Below is a small trained network, with its code and all its weights. Each question gives an input and a class and asks what happens when units are switched off, that is, made to give their printed mean instead of their output.

import numpy as np


def w(rows, s, z=0):
    codes = np.array(rows[::2]) - 128.0
    scale = np.full(codes.shape[1], s)
    scale[-1] = z or s
    return codes * scale


def norm(h):
    return h / np.sqrt((h * h).mean(-1, keepdims=True) + 1e-5)


def f(y):
    return np.maximum(y, 0)


def log_softmax(a):
    a = a - a.max(-1, keepdims=True)
    return a - np.log(np.exp(a).sum(-1, keepdims=True))


def net(x, mask):
    res = np.array(x, float).reshape(1, 8) / 4 @ E
    u = 0
    for l in range(4):
        y = f(norm(res) @ A[l][:, :-1].T + A[l][:, -1])
        res = res + np.where(mask[u : u + 3], y, B[l][:, -1]) @ B[l][:, :-1]
        u += 3
    return log_softmax(norm(res)[-1] @ U[:, :-1].T + U[:, -1])


A, B = {}, {}
E = w([
[168,166,170,141,93,169,133,186,214],'x0',
[92,113,107,24,162,133,93,149,107],'x1',
[210,63,126,209,153,117,74,88,108],'x2',
[80,95,187,135,133,135,55,179,126],'x3',
[121,231,134,141,140,71,107,81,74],'x4',
[151,137,190,36,147,130,107,50,169],'x5',
[80,151,56,109,19,31,12,90,67],'x6',
[217,217,99,162,246,151,181,160,96],'x7',
],0.013)
A[0] = w([
[159,82,107,164,112,135,123,46,177,21],'L0N0',
[149,1,114,157,148,132,69,122,133,48],'L0N1',
[110,113,234,166,127,128,96,85,143,2],'L0N2',
],0.028,0.0094)
B[0] = w([
[187,130,181,100,28,66,220,108,82,219],'L0N0',
[113,9,160,153,153,153,51,93,50,255],'L0N1',
[120,191,138,164,128,137,27,64,247,246],'L0N2',
],0.013,0.0083)
A[1] = w([
[70,64,159,18,176,184,183,122,203,2],'L1N0',
[180,146,213,4,143,135,64,130,157,103],'L1N1',
[107,212,76,38,169,70,97,64,45,35],'L1N2',
],0.023,0.0048)
B[1] = w([
[38,31,118,131,96,142,242,125,221,207],'L1N0',
[183,177,189,5,95,179,128,129,175,239],'L1N1',
[56,211,58,149,166,169,130,46,51,252],'L1N2',
],0.012,0.016)
A[2] = w([
[143,97,90,75,221,3,124,165,152,14],'L2N0',
[173,147,150,191,208,180,200,156,141,86],'L2N1',
[161,160,124,127,207,116,160,187,137,3],'L2N2',
],0.038,0.0039)
B[2] = w([
[15,120,207,221,115,123,25,97,194,130],'L2N0',
[200,85,22,164,183,7,68,186,204,254],'L2N1',
[120,127,69,105,223,108,165,166,128,180],'L2N2',
],0.014,0.017)
A[3] = w([
[187,88,160,2,129,137,69,169,16,3],'L3N0',
[64,118,69,82,8,81,39,194,108,102],'L3N1',
[239,114,99,138,69,95,199,102,107,100],'L3N2',
],0.02,0.0021)
B[3] = w([
[154,107,121,163,177,177,195,131,90,203],'L3N0',
[112,163,163,207,89,139,109,240,102,255],'L3N1',
[106,160,141,67,124,2,166,129,113,224],'L3N2',
],0.012,0.0088)
U = w([
[64,192,77,130,148,155,143,76,54,188],'0',
[160,190,144,47,144,186,165,102,147,49],'1',
[104,56,159,58,113,169,210,139,207,129],'2',
[168,125,159,116,57,60,177,92,87,91],'3',
[83,136,130,146,56,156,114,227,115,5],'4',
[178,112,72,126,171,96,138,167,173,233],'5',
[165,147,219,129,73,135,62,91,200,84],'6',
[148,8,162,163,131,148,81,106,74,200],'7',
],0.018,0.0026)

Each question gives the input, the list of numbers given to net, and the class t.
The units are the neurons (one row each of A and B). Each row of codes is followed by its name. A weight is (code - 128) times the scale printed after its matrix; where a second scale follows, it is the last column's (A, B and U).
mask holds one flag per neuron, layer by layer. A switched-off neuron (its flag False) gives its mean, the last column of its row in B, instead of its output. The means were averaged over made-up inputs and are rounded, as every weight is.
A unit's drop is (log p(t) with every unit on - log p(t) with that unit switched off) / (log p(t) with every unit on - log p(t) with every unit switched off).
The circuit of an input: a set's keep is (log p(t) with only the set's units on - log p(t) with every unit switched off) / (log p(t) with every unit on - log p(t) with every unit switched off). Starting from all 12 units, units are removed one at a time, each time the one whose removal leaves the highest keep (on an exact tie, the one counted first), for as long as the keep stays at least 0.8.
circuit, biggest first: the units of the circuit, biggest drop first
k most important neurons: the k neurons with the biggest drops, biggest first
k most important neurons of layer l: the k neurons of layer l with the biggest drops, biggest first
drop of u: that unit's drop, to one decimal
input [-3,-1,4,-2,2,7,-2,0], class 6: 2 most important neurons : (L0N2 L1N1)
input [2,1,-5,-6,-3,7,8,0], class 0: circuit, biggest first : (L1N2)
input [4,-6,6,-1,2,-7,6,0], class 3: 2 most important neurons : (L3N2 L0N0)
input [0,4,-5,2,7,4,-1,-3], class 1: 2 most important neurons : (L1N1 L1N2)
input [-4,-6,-1,-6,-8,-6,2,2], class 3: circuit, biggest first : (L0N0 L3N2)
input [0,-6,-7,5,-2,5,5,6], class 1: 2 most important neurons : (L1N1 L3N1)
input [6,6,-4,5,3,3,-8,4], class 2: 2 most important neurons of layer 1 : (L1N0 L1N1)
input [4,2,-6,-2,5,2,4,-7], class 0: 3 most important neurons : (L1N2 L2N1 L0N2)
input [4,7,7,2,0,6,-4,-2], class 6: 3 most important neurons : (L0N2 L1N1 L2N2)
input [-8,-6,7,2,5,0,-3,0], class 7: 2 most important neurons : (L0N1 L1N1)
input [0,1,-2,-5,-3,4,1,-1], class 2: 2 most important neurons : (L1N0 L0N2)
input [6,3,-2,3,8,0,7,-7], class 4: 2 most important neurons : (L3N1 L2N2)
input [8,5,-3,-6,0,-6,6,3], class 0: 2 most important neurons : (L1N2 L2N1)
input [-8,4,1,-7,-2,1,-5,0], class 2: most important neuron : (L1N0)
input [2,-2,6,-7,-8,3,2,7], class 3: 2 most important neurons : (L0N0 L3N2)
input [6,7,3,7,2,2,1,2], class 1: 3 most important neurons : (L1N1 L3N0 L2N1)
input [3,3,-2,-6,-1,-1,2,-5], class 4: 3 most important neurons : (L3N1 L1N1 L2N2)
input [7,7,2,-7,2,0,3,-5], class 1: drop of L2N1 : 0.2
input [-3,7,1,2,0,3,1,-6], class 7: drop of L3N0 : 0.1
input [-7,2,-4,8,-1,2,6,-6], class 4: drop of L3N0 : -0.1
input [6,-1,8,-3,-2,-5,7,-7], class 7: drop of L3N0 : 0.1
input [-5,-6,-5,-3,1,5,-2,-5], class 6: most important neuron of layer 0 : (L0N2)
